In the rows, zero is written as 128.
Known rows:
triru: [ 54 171 102 144  87 138  78 102 106 131 118 139 108 121 119 136 164 141
 147 159 166  55 113 136 111 143 116 105 119]
kaso: [135 138 122 140 144 142  76 100 111 114 143 152 121  73 134 133 152 162
 129 154 104 124 152 145 118 117 116 118 114]
selim: [150 163 127 159  82 131  84  58  84 131 138 157 125  46 131 127 151 105
 119 173 115 193 109 146 112 128  89 155 105]
kasa: [100 142 100 106  98 149  80  83  82 141 125 149  96  80 135 130 160 126
 132 150 140  96 138 143 110 118 101 122 117]
skuba: [117 193  58 176 142 146  77 131 170 110 146 107 110 144 141 138 142 133
 147 154 143  48 159 154  98 138 114  81 116]
tribarak: [116 132 101 110 123 146  90  95 103 129 126 146 100 100 127 136 159 132
 152 154 140  74 176 150 103  96 112 123 126]
druklute: [ 94 116 129 138 171 171  37  94  67 119 154 141 108  78 158 131 148 136
 104 155 134 144 196 144 123 127 111 126 100]
dekla: [ 79 131  87 101  92 159 100  73 112 131 118 151  87  67 154 132 173 159
 131 178 159 108 109 141 117 123  92 111 115]
zaflor: [ 42 156 108 193 120 148  76  84 112 127 125 137 120 112 117 131 173 116
 141 190 155  90 136 147 115 117  80 142 112]
pogak: [100 126 107 118 140 155  65 120 115 107 130 151 105 107 140 137 156 153
 145 148 110  66 163 145 115 128 122 107 126]
skivek: [131 165  43 116 139 170  60  95 105 133 132 116  81 108 133 129 145  83
 127 123 126  61 169 159  96 113  88 115 115]
skostu: [154 153 146 153  88 137  73  63  67 129 150 143 126  61 145 131 144  84
 113 177 138 215 139 145 107 127  95 160 104]
dustus: [ 76 163 119 185 139 137  60 100 100 123 140 141 127  92 117 134 157 171
 119 151 147 109 137 136 124 135 113 105 104]
grudi: [ 80 153 100 181 123 161  94  39 101 131 146 166 106  22 146 119 183 123
 110 212 152 206 114 139 130 125  70 148  97]
grudo: [130 167 120 152  84 136  82  55  73 142 139 156 114  34 130 124 152 116
 109 166 122 190 102 141 117 131  83 141 102]
steni: [ 92 115 110 117 147 156  69 122 125 114 128 138 107  97 159 135 161 164
 131 157 109  62 170 152 117 111  99 110 125]
bridrom: [112 139 118 133 148 158  51  98  81 114 151 155 108  74 143 133 150 138
 119 146 123 134 174 141 122 136 118 116 110]
skonem: [ 79 140  88 108 113 159  76  93  95 127 124 158  91  90 136 131 169 124
 142 157 131  70 142 144 115 128 106 116 126]

Facts:
ralel | μ dosto | τ 589 | ρ simal
skuba | η tido | μ foskur | τ 990 | ρ sokluk
tazu | τ 516
sukel | μ buplor | τ 589
gramim | η nasketuk graklun | τ 582 | ρ plugotra
gasom | τ 871 | ρ dekla
dupu | μ kostal | τ 871
stuve | τ 516 | ρ pogak
kidil | μ ditis | τ 516 | ρ fletril
pivitrir | τ 871 | ρ brupun
lutis | μ trilasi | τ 990 | ρ stutraden
kugol | τ 516 | ρ kaso
tropitro | η sukel klober kibron | μ ketestos | τ 871 | ρ tinil
plugotra | μ zokol | τ 516 | ρ stuve
kigazek | μ plugotra | τ 871 | ρ selim
sakas | η sutrun brebri | τ 516 | ρ graklun
skolo | η nabis grudi flodon gofom fludri fletril | τ 990 | ρ masumal
tesi | τ 516 | ρ brebri
sutrun | τ 589 | ρ kidil
dosto | η dritrim skostu gibre | τ 990
trubuzem | τ 582 | ρ ralel
kibron | τ 589
kluplokol | η grudi voskis koflun | μ ganek | τ 516
brafas | τ 516
pamol | τ 589
memin | τ 589 | ρ vutrupe
pupo | μ masumal | τ 990 | ρ skivek
grotan | η plugotra poklar bedruk skigrom koflun | τ 871 | ρ kluplar
klibrus | η klegros klusetral kibron | τ 990 | ρ skuba
niridek | μ vifa | τ 582
grudo | τ 582 | ρ turun
drubru | μ tuskas | τ 582 | ρ luma
pelumel | η kluplar dritrim tribarak | τ 516
bostem | η klegros nabis ditis gasom tromo rugre dudrok | μ brupun | τ 871
tinil | μ fletril | τ 990
gibre | τ 990 | ρ trilasi
bridrom | τ 516
rovovi | τ 582
tribarak | μ rigrol | τ 871
drodron | μ nabis | τ 582
gofom | τ 589
tifli | τ 589
dritrim | μ trapar | τ 871 | ρ skonem
gidril | τ 516
buplor | μ simal | τ 582 | ρ triru
skostu | μ steni | τ 582
bredru | η luson kigazek | μ pimes | τ 589
guzo | η miflu dobrus rigrol nasketuk skitu galok | τ 516 | ρ drubru
braflan | μ skuba | τ 582 | ρ tesi
tromo | μ galok | τ 589 | ρ trapar
dobrus | μ skigrom | τ 990 | ρ vuskimu
selim | μ pebedruk | τ 582 | ρ begran
pletol | τ 582 | ρ rotren
graklun | τ 516 | ρ listo
trilasi | τ 589 | ρ dobrus
plistik | τ 990 | ρ stabreko
triru | η begran tazu klefur pogak ribom | τ 871 | ρ motro
vifa | μ grufim | τ 990 | ρ truko
zaflor | η vutrupe skonem rovovi voskis dekla | μ kluplokol | τ 589
zokol | τ 990
fludri | μ gokli | τ 582 | ρ vifa
poklar | τ 582 | ρ dritrim
bregrum | τ 589 | ρ brugos
steni | μ voskis | τ 990 | ρ miflu
rugre | τ 516
brugos | μ trudro | τ 990 | ρ pupo
pifludron | τ 990 | ρ pigro
muflu | τ 589 | ρ kostal
grufim | τ 516 | ρ guzo
vutrupe | τ 582 | ρ gibre
motro | η kluplar trapar simal | τ 589 | ρ skostu
luma | τ 589 | ρ drodron
fletril | μ brugos | τ 871
dekla | τ 589 | ρ grudi
rigrol | μ pletol | τ 516
turun | τ 582 | ρ muflu
dudrok | τ 582 | ρ legalen
kostal | τ 582 | ρ kigazek
masuk | μ dupu | τ 990 | ρ kibron
skigrom | μ pivitrir | τ 871
ditis | μ pigro | τ 582
trudro | μ klopli | τ 990
sugran | μ skostu | τ 990 | ρ klibrus
bapas | μ pupo | τ 871 | ρ skitu
klodo | τ 516
gritrur | η kasa lutis skostu kigazek sokluk ketestos | μ dritrim | τ 582
klusetral | τ 990 | ρ trubuzem
vere | η kaso kasa trapar muflu tribarak skivek | τ 516
klegros | τ 516 | ρ mokar
truko | μ niridek | τ 582 | ρ brafas
ribom | τ 582
vuskimu | τ 871 | ρ bedruk
brebri | τ 582 | ρ kugol
kluplar | τ 871 | ρ somur
skebru | η tinil pifludron pogak | τ 516
dramem | μ tesi | τ 871
dustus | η tifli bregrum ludri | τ 516 | ρ masuk
mokar | τ 990 | ρ tropitro
luson | τ 516 | ρ gasom
nasketuk | τ 582
nabis | μ zaflor | τ 871 | ρ foskur
klober | μ gritrur | τ 871
stabreko | τ 871
klalor | μ plogru | τ 589 | ρ bregrum
pimes | μ rugre | τ 990
pebedruk | τ 589
grita | η trubuzem brafas pinitem vuskimu sokluk roflas ketestos | μ klalor | τ 582 | ρ gokli
somur | η kugol pinitem rugre pupo | τ 589 | ρ grita
skoter | τ 589 | ρ fluva
ganek | μ rovovi | τ 516 | ρ tuskas
simal | μ tribarak | τ 589 | ρ plitrosu
miflu | τ 871 | ρ dustus
ketestos | τ 990
sokluk | τ 589
bedruk | τ 516 | ρ tromo
roflas | τ 990
begran | τ 516 | ρ sutrun
fluva | τ 589
voskis | μ kimok | τ 990 | ρ bredru
rotren | μ kaso | τ 589
skitu | τ 582 | ρ dudrok
zutak | μ bostem | τ 589 | ρ dosto
brupun | η stutraden ralel pebedruk klopli rugre ribom | μ truko | τ 990 | ρ pifludron
kimok | μ braflan | τ 516 | ρ tifli
pinitem | τ 589 | ρ klalor
kasa | τ 589 | ρ pivitrir
galok | μ fludri | τ 516
kaso | μ klober | τ 516 | ρ dupu
pogak | μ bridrom | τ 990
stutraden | τ 871 | ρ rigrol
tido | μ klodo | τ 582
grudi | τ 582 | ρ flodon
fliklam | η brugos rigrol dudrok kimok ketestos | τ 516 | ρ zutak
pigro | μ bapas | τ 516 | ρ koflun
koflun | μ sukel | τ 516
masumal | μ tinil | τ 990 | ρ bridrom
skonem | τ 871 | ρ klusetral
toso | τ 871 | ρ voskis
skivek | τ 871 | ρ sugran
treba | μ kidil | τ 589
legalen | η luma druklute brebri kluki buplor dekla | τ 589 | ρ pinitem
klople | τ 990
gokli | η trilasi trapar | μ treba | τ 990 | ρ plistik
skotrekli | τ 990 | ρ grufim
klopli | μ tido | τ 516 | ρ tazu
plitrosu | η trudro kluplar drodron gidril muflu | τ 516 | ρ skoter
tuskas | η skonem grudo ganek plistik klalor graklun | μ tropitro | τ 516 | ρ memin
kluki | τ 990 | ρ skolo
plogru | η pamol pebedruk | μ tromo | τ 589 | ρ sakas
ludri | μ drubru | τ 516 | ρ buplor
foskur | η klople grudi | μ listo | τ 516 | ρ skotrekli
klefur | τ 516 | ρ fludri
listo | μ masuk | τ 589
trapar | μ klople | τ 871 | ρ rugre
flodon | μ gibre | τ 516 | ρ nabis
druklute | τ 516

Rows:
No name comes twice in this set of rows, the named rows included.
[ 70 159 145 181 124 130  31 104  82 108 132 167 135 102 115 144 162 182
 131 145 154 124 126 128 135 143 116 123 115]	guzo
[ 91 184  51 169 154 162  48 121 140 115 136 103  97 147 133 137 137 130
 127 131 150  45 151 149 105 149 116  83 103]	klibrus
[ 40 188 125 186  91 128  94 104  73 164 137 140 117 106  97 116 160  78
 133 158 116  43 137 144 105 138 113 108 113]	legalen
[ 43 169 109 248 174 147  82  94 140 110 150 160 132  91 103 124 185 147
 143 201 131 106 155 143 132 132 103 118 108]	kluplokol
[ 47 139 129 162 130 142  67 125 124 113 121 128 121 140 143 139 153 169
 137 163 141  53 137 141 116 139 120 104 112]	brupun
[ 77 180 129 204  84 128  65  60  73 145 132 132 134  70 124 127 149 130
  98 168 163 178  88 140 120 134  72 152  90]	gramim
[ 83 165 129 195 119 125  94 102 132 114 136 147 133  94 121 133 159 187
 136 176 135 107 106 137 122 137 120 101 108]	tuskas
[ 97 115 107 117 131 154  83  90 119 122 127 138 109  52 164 131 155 225
 100 159 130 124 106 139 131 125  93 100 101]	luson
[ 56 165 113 157  82 141  64  91  89 135 118 131 110 116 131 135 155 124
 128 161 172  94 108 137 112 139  99 125 108]	somur

The same elements again, as new rows of numbers:
Known rows:
gokli: [145  69 136  53 151 199 151 152 107 167 148 133 104  43  84 147  93 176
  46 189 140 135  92 136 169 153  92 141 149 192 103 139 155 204  84 229
  85 108  68 129 180 144 132 161 155 145 173  92 114  94 133  98 124]
vifa: [ 87 107 132 116  92 178 177 144 151 136 140 159 179  93 119 151 158 131
  91 157 111  99 113 159 166 167 104 137 139 161 132 137 147 155 158 149
 146  53  93 160 148 138 129 121 119 127 150 120 115 118 137 186 104]
skonem: [148 146 129 180 124 110 137 158  74 139 133 122 111 181 139 122 132  99
 108 116 129  90 136  98 114 102 129 178 168 176 163 163 111 159 150  66
 113 141 141 126 150 120 130 134 108 113 119 145 156 125 175 112 138]
somur: [136 153 154 123 165 114  96 158  81 125 126 102  83 190 129 101 156 137
  82 118 158 190 139  57 129  83 161 111 125 165  79 118 136 153  99 154
 114 225 149 112 131 145 175  99 151 118  97 127 131 162 131  48 171]
grotan: [157 140 127 147 146 134 140 164  44 148 139  91  72 153 131 137 136 172
  48 122 156 130 121  73 128  78 139 160 168 201 143 132 126 188 109 150
  94 154 160 120 178 148 149 169 124 131 112 126 165 125 158  81 173]
braflan: [109 120 129 129 130 105 153 116 160 103 125 129 145  95 131 116 120 129
 162 142 117 100 119 144 137 125 136 118 118 106 161 115 115 105 150 133
 144 111 142 111 112 130 102 158  99 123 149 129 145 135 127 167 130]
pebedruk: [145 169 135 158 134 110  81 130 124 149 115 137 101 207 139 123 146  92
 144  83 136 177 148 111  89 103 141 136 129 109  99 132 126 114 109  72
 125 177 136 137 106 114 158  94 148 125  87 149 116 145 132  88 129]
pletol: [111 111 119 123 127 115 145 108 144 104 125 129 147  91 133 120  98 129
 158 141 125 100 119 145 127 133 130 112 117 105 163 120 106  97 143 126
 134 109 138 116 111 124 110 143  99 120 139 137 136 132 124 155 127]
tromo: [197 139 163 149 132 123  41 145  95 159 128 110  69 210 133  91  89  78
 163  95 146 151 131  99 111 165 130 151 140  85  99 131 124 121 113  74
 119 222 125  76 121 135 148  59 111 103 130 147 131 145 140  75 144]
trilasi: [173 155 188 160 141 136  69 156 110 179 114  95  72 187 117 113 134  88
 158 102 147 165 129  94  73 128 119 134 149  58 127 156 107 148 118  55
  97 210 140 128  78 161 121  85 112 117  97 155 121 159 127  89 163]
kaso: [138 118 142 106 137 114 114 108 158 113 130 122 139  95 118 120 121 116
 177 138 124 132 123 140 127 143 122 101 110  65 132 129 120 103 147 130
 129 137 123 106  99 128 101 119 124 128 136 124 130 137 122 135 123]
klusetral: [ 84  96 128 116  89 165 181 139 148 114 141 156 189  91 123 142 166 119
  99 164 114  92 126 151 182 161 103 144 135 188 135 146 143 154 168 146
 148  63  80 165 162 124 129 122 133 127 156 118 119 110 148 179  91]
dustus: [124 101 136  77 154 125 122 114 125  91 134  95 117  81 124 119 129 170
 119 154 155 166 126 103 157 113 143  82 102 129 103  96 128 127 106 216
 121 162 140 105 129 146 131 144 145 138 132 109 133 135 109 102 152]
bapas: [142 163 125 177 138 128 133 154  45 129 113 129 107 183 128 110  77  97
 102  83 123  66 138  92  73 107 126 162 183 180 149 162 119 176 124  51
 106 123 143 119 113 113 138  99 108 111 105 131 102 106 137  98 146]
vere: [158 101 127  63 185 130 113 114 154 159 126 107  85  56  95 142 114 176
 123 172 140 194 114 134 123  95 124 102  97  98 107 124 126 131  65 206
  83 167 117 144 128 136 109 192 175 160 133 106 134 123 101  75 137]
gritrur: [ 75 109  98  94 171 112 163 124 153 119 112 140 118  77 132 112 101 180
  98 168 138 152 121 133 159  84 165 111  88 185 119  79 126 111  70 216
 132 150 139 149 137 137 151 204 153 139 147 119 123 133  86 115 140]
bostem: [109 152 105 156 151 121 156 169  85 160 122 132  83 178 144 129 137 165
  43 124 145 143 131  94 132  56 164 166 143 238 119 103 138 165  75 157
 120 158 157 155 170 138 179 184 145 136 113 128 137 133 131  88 159]
galok: [154  97 104  98 127 116  81  89 161 119 129 143 117 111 137 116  69 113
 193 123 132 140 127 164 138 167 119 123 100  83 107  95 129  73 104 138
 141 140 101  86 127  99 131 114 137 134 154 128 122 112 113 126  99]

Rows:
No name comes twice in this set of rows, the named rows included.
[170 165 165 149 154 110  82 144 106 154 121 124  97 196 117 108 140  83
 141 106 128 160 141  95  87 115 131 131 139  90 110 164 123 135 132  62
 108 196 136 112  99 126 134  79 129 106 103 142 127 155 144  77 141]	kasa
[127 154 136 181 139  96 148 168  91 138 123 142 119 191 133  97 129  89
 103 133 117  84 140 100 126  94 143 183 156 196 157 167 119 154 149  64
 119 158 131 138 147 118 136 132 112 102 132 142 145 137 167 109 133]	kigazek
[136 116 116 110 133 116 112  94 177 125 122 132 134  99 126 135 118 122
 182 127 122 146 132 159 115 136 123 111 103  70 126 117 122  91 116 127
 133 127 118 130 102 113 107 138 145 144 130 129 122 121 108 139 111]	gidril
[127 108  64 136 106 112 124 100 108 100 122 103 162 104 134 127  89 158
 154 140 119  87 154 141 136 157 136 117  85 122 152 137 106  67 139 125
 130 111 147 163 149 124 107 139 127 134 128 121 124  99  80 145 102]	tido
[191 152 155 164 166 124 128 168  86 207 128 126  81 154  93 124 100 109
 103 145 113 106 115 114  77 102 118 185 172 126 171 206 105 174 126  51
  64 161 131 142 134 130  99 157 108 112 126 143 151 129 167  83 144]	kluplar
[123  83 105  83 160 106 128 129 107 102 131 119 105  97 131  80  56 172
 107 181 144 118 117 112 198 140 164 119  88 188 110  86 127 104  94 225
 130 188 124  83 176 146 150 161 123 113 185 113 143 130 104  95 138]	grita
[111 103 118 124 131  94 149 108 138  78 125 130 154  88 135 106 110 111
 168 156 123  82 133 135 154 128 132 121 113 132 164 130 106 101 158 123
 139 123 121 114 123 115 102 145 114 119 151 130 140 122 136 149 114]	trubuzem
[ 78  98 151 125  87 197 171 157 163 157 126 144 162  91 119 142 144 131
  99 160 123 102 106 156 155 178 100 140 141 145 138 135 133 162 141 148
 142  74  95 181 124 170 128 122 108 127 151 131 101 126 109 194 123]	gibre
[223 159 142 135 129 103  55 149  66 161 152 115  75 212 116  98  92  92
 158  82 122 152 137 105 108 149 130 137 124  81  85 141 123 110 116  79
 105 204 126  49 153 108 170  48 111  93 135 136 143 151 161  65 141]	klalor
[158 184 155 151 138  97  97 155  96 140 130 126 104 215 117  99 137  89
 142  75 115 153 147  98  91 106 143 115 125 103  91 137 121 127 122  75
 118 178 148  91 112 121 170  56 120  97 104 139 119 168 142  88 153]	pinitem
[ 53  96 127  85 115 179 196 162 133 119 138 146 160  84 124 141 168 183
  27 178 137 135 114 123 203 128 138 118 121 238  97  98 162 178 117 244
 146  90 106 164 180 161 167 148 146 134 155 100 113 129 120 148 134]	brupun
[168 170 157 153 140 115  75 130 103 140 124 117 104 204 132 118 144  97
 139  97 135 158 140  93  90 125 138 133 146  88 110 153 133 129 141  67
 123 180 149 104 103 125 131  76 127 112  94 145 132 150 146  85 138]	luma
[106 126 116 122 125 102 155 119 133  96 127 134 148 101 131 105  90 131
 156 129 111  92 125 142 137 128 140 103 106 122 141 108 111  97 137 135
 141 109 143  97 118 125 132 129  97 108 150 127 127 139 118 157 135]	dudrok
[111 129 144 118 129  99 130 112 177  97 124 128 144 113 130 110 149 114
 173 136 116 127 130 140 143 132 142  98 101  84 123 110 135 101 151 141
 155 133 130 106  98 134 108 126 122 127 146 124 132 148 117 159 124]	kimok
[135 165 134 182 133 124 137 150  88 155 122 142 116 192 136 118 114 114
  89 116 121  94 128 107 107 115 144 173 165 168 160 156 126 149 146  67
 124 136 155 124 134 129 136 129  96 105 115 147 142 136 153 111 139]	gasom

Now the same elements, written a new way:
Known rows:
stabreko: [129 136 127 138 127 122 134 142 119 141 128 127 129 128 124 140 101 133
 126 137 133 130 127 144 123 130]
grotan: [153 137 160 125 113 121 115 138 128 135 126 129 133 128 117 155 113 132
 126 132 132 144 127 142 125 122]
plugotra: [141 125 136 110 128 145 140 128 137 118 126 129 124 126 132 128 139 133
 126 136 119 127 126 125 134 129]
kigazek: [153 137 116 129 135 142 130 138 126 129 128 126 134 130 142 126 129 121
 132 144 136 132 132 131 119 132]
kluki: [104 116 148 126 120 138 120 112 140 108 127 129 124 114 125 121 156 137
 133 119 122 133 121 132 135 125]
pamol: [125 138 121 129 133 137 138 144 116 141 128 127 123 126 133 133  96 129
 130 158 139 120 127 145 113 135]
bregrum: [139 126 144 104 125 152 112 145 116 148 128 130 123 134 115 136 115 135
 128 147 170 118 131 145 114 134]
trudro: [ 95 120 112 131 141 128 143 121 131 127 132 123 133 120 134  89 147 122
 124 107 112 108 129 132 134 136]
gokli: [117 118 132 161 132  92 104 121 135  88 124 126 135 133 121 109 144 124
 131  87 132 142 136 103 138 112]
trapar: [142 134 126 114 128 131 123 130 123 146 127 127 128 135 144 119 121 116
 130 154 133 121 131 123 122 131]
klople: [ 91 122 131 139 127 129 136 116 131 116 129 128 124 115 129 112 135 136
 133 115 121 124 122 131 139 129]
pivitrir: [143 136 143 124 122 129 117 134 123 140 128 128 129 130 124 148 115 126
 129 138 140 134 129 140 116 128]
klefur: [121 137 121 126 139 137 131 119 128 128 128 128 118 126 132 130 137 124
 131 127 130 125 128 120 122 129]
rovovi: [100 120 122 131 130 137 140 126 130 127 128 130 123 121 123 127 134 139
 135 127 114 133 121 125 140 125]
skivek: [122 128 137 108 135 142 119 139 115 144 128 128 123 134 119 123 121 125
 127 142 163 136 133 128 113 135]
tuskas: [154 129 150 123 116 113 119 126 136 127 126 130 132 135 123 139 138 130
 122 123 112 132 128 121 145 120]
tropitro: [162 133 145 127 118 111 120 139 126 140 127 129 140 135 124 137 118 123
 119 128 130 139 130 127 128 124]
druklute: [119 130 130 127 128 139 150 130 130 122 126 130 118 122 123 138 121 140
 129 137 118 122 121 134 136 128]

Rows:
No name comes twice in this set of rows, the named rows included.
[126 113 135 115 115 143 130 123 139 117 127 131 131 126 131 114 154 129
 135 137 114 136 123 113 146 126]	buplor
[133 133 120 124 134 137 141 123 127 127 128 128 127 133 140 113 129 117
 129 130 132 128 132 107 127 131]	kaso
[115 118 117 118 121 129 133 112 137 113 128 132 121 118 124 130 139 127
 128 125 111 139 123 119 120 129]	grudi
[141 125 116 121 130 139 133 124 132 121 127 128 123 132 133 127 140 126
 129 130 131 113 129 118 131 129]	ludri
[107 120 124 130 134 129 127 110 134 112 129 125 129 125 135  99 154 123
 129 111 126 121 130 115 131 133]	lutis
[102 110  95 144 145 128 140 137 135 105 127 125 120 124 123 107 142 133
 137 121 113 118 131 120 141 126]	ditis
[126 133 141 111 126 138 124 114 136 137 125 129 112 126 137 143 149 134
 135 145 115 117 125 131 133 125]	bedruk
[134 131 125 125 119 117 137 113 132 121 129 131 124 126 125 141 113 118
 116 113 117 134 127 119 113 128]	grufim
[129 138 123 135 143 146 131 123 130 127 129 125 124 125 135 136 136 124
 137 124 134 136 127 124 123 126]	begran
[130 126 123 128 129 140 155 135 130 120 126 130 122 123 132 123 121 136
 125 135 117 122 125 125 141 131]	koflun
[108 122 132 111 125 139 112 112 137 137 127 129 115 123 132 137 164 135
 140 144 109 127 124 122 139 123]	vutrupe
[174 108  61 155 113 115  95  99 134 153 132 132 134 143 125 155 164 144
 113  67 177  35 130 161 135 123]	skuba
[147 132 127 119 124 134 110 142 125 126 122 127 118 139 146 131 118 124
 138 169 131 114 134 124 124 124]	tromo

